[[-1.66  5.92  1.83 -2.22 -0.61]
 [ 1.84 -1.03 -0.96 -1.61  0.91]
 [ 0.52  0.71 -1.99 -0.79 -2.43]
 [-0.19 -3.61 -0.01 -6.54 -0.98]
 [-0.61  5.08 -1.03 -3.16 -1.50]]
:
[-1.66 -1.03 -1.99 -6.54 -1.50]

[[ 4.94  0.69]
 [ 3.17 -0.61]
 [ 0.95  4.47]]
:
[ 4.94 -0.61]

[[-0.16 -4.12  2.15]
 [-1.25  0.82 -5.64]
 [-2.60  1.15 -3.92]]
:
[-0.16  0.82 -3.92]

[[ 2.51  4.91  1.63  2.40 -2.39]
 [ 1.94 -2.93  3.14  4.74  4.12]
 [-1.19  6.00 -4.91 -4.05  2.68]
 [ 4.06 -4.32  1.29  0.93  0.08]]
:
[ 2.51 -2.93 -4.91  0.93]

[[ 0.98 -2.70 -0.95 -0.07]
 [-4.57  4.46  0.89  2.52]
 [ 4.75 -4.16 -1.04 -2.35]
 [ 4.80 -4.28 -0.45 -2.15]
 [-5.28  3.87 -0.43  2.73]]
:
[ 0.98  4.46 -1.04 -2.15]

[[ 6.30  3.75]
 [-1.80 -2.68]]
:
[ 6.30 -2.68]
---
[[-1.91 -0.50  0.93  0.92 -0.76  0.33 -2.83  0.08  0.86 -1.27 -2.19  0.37
  -3.19]
 [-1.23 -1.83 -4.41  4.32  0.92 -0.69  0.13  0.01 -5.37  3.62  1.04  2.93
  -2.58]
 [-2.50  2.60  0.04  1.85 -2.81  3.22  3.16 -0.16  0.95 -2.19 -1.28  2.14
   2.57]
 [ 0.09 -3.76  2.38 -3.22 -3.72 -3.40 -1.04  4.17  3.52 -0.92  0.50 -0.62
   2.91]
 [ 0.32 -0.86 -3.51 -2.31  2.25 -2.28  1.33 -1.88  4.23 -1.14 -1.00 -0.11
  -1.37]]
:
[[-0.50  0.93  0.92 -0.76  0.33 -2.83  0.08  0.86 -1.27 -2.19  0.37 -3.19
  -1.91]
 [-1.83 -4.41  4.32  0.92 -0.69  0.13  0.01 -5.37  3.62  1.04  2.93 -2.58
  -1.23]
 [ 2.60  0.04  1.85 -2.81  3.22  3.16 -0.16  0.95 -2.19 -1.28  2.14  2.57
  -2.50]
 [-3.76  2.38 -3.22 -3.72 -3.40 -1.04  4.17  3.52 -0.92  0.50 -0.62  2.91
   0.09]
 [-0.86 -3.51 -2.31  2.25 -2.28  1.33 -1.88  4.23 -1.14 -1.00 -0.11 -1.37
   0.32]]

[[-3.83 -3.95  5.57 -3.68 -3.23 -3.80  5.52  4.91]
 [ 3.10  3.51 -4.92  3.07  2.38  3.16 -4.99 -3.70]
 [ 2.03  2.20 -2.98  1.73  1.66  1.76 -2.93 -2.42]
 [-0.92 -1.45  1.75 -0.97 -0.39 -0.96  1.91  0.96]
 [ 2.32  2.15 -3.92  2.02  1.48  2.47 -3.60 -2.07]]
:
[[-3.95  5.57 -3.68 -3.23 -3.80  5.52  4.91 -3.83]
 [ 3.51 -4.92  3.07  2.38  3.16 -4.99 -3.70  3.10]
 [ 2.20 -2.98  1.73  1.66  1.76 -2.93 -2.42  2.03]
 [-1.45  1.75 -0.97 -0.39 -0.96  1.91  0.96 -0.92]
 [ 2.15 -3.92  2.02  1.48  2.47 -3.60 -2.07  2.32]]

[[ 0.58  1.98 -5.42]
 [ 0.15 -3.30 -2.46]
 [-0.93 -1.24  2.10]
 [ 0.55 -2.34  0.47]
 [ 0.88 -1.42 -0.23]
 [-0.06  4.83  0.30]
 [ 0.60 -1.62 -0.66]
 [ 0.20  2.43  1.91]
 [ 0.59 -4.03 -1.93]
 [-0.30 -2.96 -0.83]
 [ 1.02  0.06  2.85]]
:
[[ 1.98 -5.42  0.58]
 [-3.30 -2.46  0.15]
 [-1.24  2.10 -0.93]
 [-2.34  0.47  0.55]
 [-1.42 -0.23  0.88]
 [ 4.83  0.30 -0.06]
 [-1.62 -0.66  0.60]
 [ 2.43  1.91  0.20]
 [-4.03 -1.93  0.59]
 [-2.96 -0.83 -0.30]
 [ 0.06  2.85  1.02]]

[[-4.25  2.23  2.85 -3.30  1.45 -0.47]
 [-3.22  3.13  2.19 -2.29  1.97 -0.63]
 [ 1.50 -3.25 -2.90  0.24 -1.54 -0.16]
 [ 2.25 -3.38 -3.71  1.32 -1.95  0.15]
 [-5.27  2.76  3.90 -3.06  1.17 -0.76]
 [-2.58  1.23  1.75 -2.42  0.64 -0.83]
 [ 3.57 -2.72 -4.46  1.21 -0.84  0.77]
 [-4.60  1.86  4.09 -2.82  1.03 -0.54]]
:
[[ 2.23  2.85 -3.30  1.45 -0.47 -4.25]
 [ 3.13  2.19 -2.29  1.97 -0.63 -3.22]
 [-3.25 -2.90  0.24 -1.54 -0.16  1.50]
 [-3.38 -3.71  1.32 -1.95  0.15  2.25]
 [ 2.76  3.90 -3.06  1.17 -0.76 -5.27]
 [ 1.23  1.75 -2.42  0.64 -0.83 -2.58]
 [-2.72 -4.46  1.21 -0.84  0.77  3.57]
 [ 1.86  4.09 -2.82  1.03 -0.54 -4.60]]

[[ 5.08  2.61  2.83 -2.47 -1.77  1.70 -6.74  5.45]
 [ 4.33  0.70  3.59 -4.82  1.00  1.02 -2.90  3.88]
 [ 1.88  0.92 -0.34 -3.28 -1.47  1.05 -5.51  5.21]]
:
[[ 2.61  2.83 -2.47 -1.77  1.70 -6.74  5.45  5.08]
 [ 0.70  3.59 -4.82  1.00  1.02 -2.90  3.88  4.33]
 [ 0.92 -0.34 -3.28 -1.47  1.05 -5.51  5.21  1.88]]

[[ 5.09 -4.14  0.98  1.48 -4.49]
 [-2.57  5.67 -1.77 -2.41  5.67]
 [-2.74 -0.41  1.60 -0.68  0.18]
 [ 3.46  0.77 -1.33 -0.13  0.28]
 [ 3.81 -5.38  2.14  1.65 -5.41]]
:
[[-4.14  0.98  1.48 -4.49  5.09]
 [ 5.67 -1.77 -2.41  5.67 -2.57]
 [-0.41  1.60 -0.68  0.18 -2.74]
 [ 0.77 -1.33 -0.13  0.28  3.46]
 [-5.38  2.14  1.65 -5.41  3.81]]

[[ 2.43  0.67  3.24 -1.26  0.01 -4.75 -2.30]
 [ 2.48  0.12  4.14 -5.50  0.78 -2.77 -3.56]
 [-1.48 -0.45  0.60 -2.73  0.87 -1.67 -1.31]
 [-0.96 -0.99 -0.12  4.05 -0.49 -2.81  1.27]
 [-2.52 -1.42 -0.92  1.21  0.66 -0.59 -0.94]
 [ 3.95  2.50  0.36  2.41  2.76 -0.72  1.63]
 [ 1.57  0.46  2.09 -1.63 -2.77 -2.35 -0.57]
 [-2.05  0.21 -0.31 -0.73  2.30 -1.32  1.48]
 [ 0.02 -0.36 -2.10  2.89 -1.73  3.41  3.60]
 [ 2.77 -0.67  3.28  0.17 -1.54 -2.68 -2.38]]
:
[[ 0.67  3.24 -1.26  0.01 -4.75 -2.30  2.43]
 [ 0.12  4.14 -5.50  0.78 -2.77 -3.56  2.48]
 [-0.45  0.60 -2.73  0.87 -1.67 -1.31 -1.48]
 [-0.99 -0.12  4.05 -0.49 -2.81  1.27 -0.96]
 [-1.42 -0.92  1.21  0.66 -0.59 -0.94 -2.52]
 [ 2.50  0.36  2.41  2.76 -0.72  1.63  3.95]
 [ 0.46  2.09 -1.63 -2.77 -2.35 -0.57  1.57]
 [ 0.21 -0.31 -0.73  2.30 -1.32  1.48 -2.05]
 [-0.36 -2.10  2.89 -1.73  3.41  3.60  0.02]
 [-0.67  3.28  0.17 -1.54 -2.68 -2.38  2.77]]
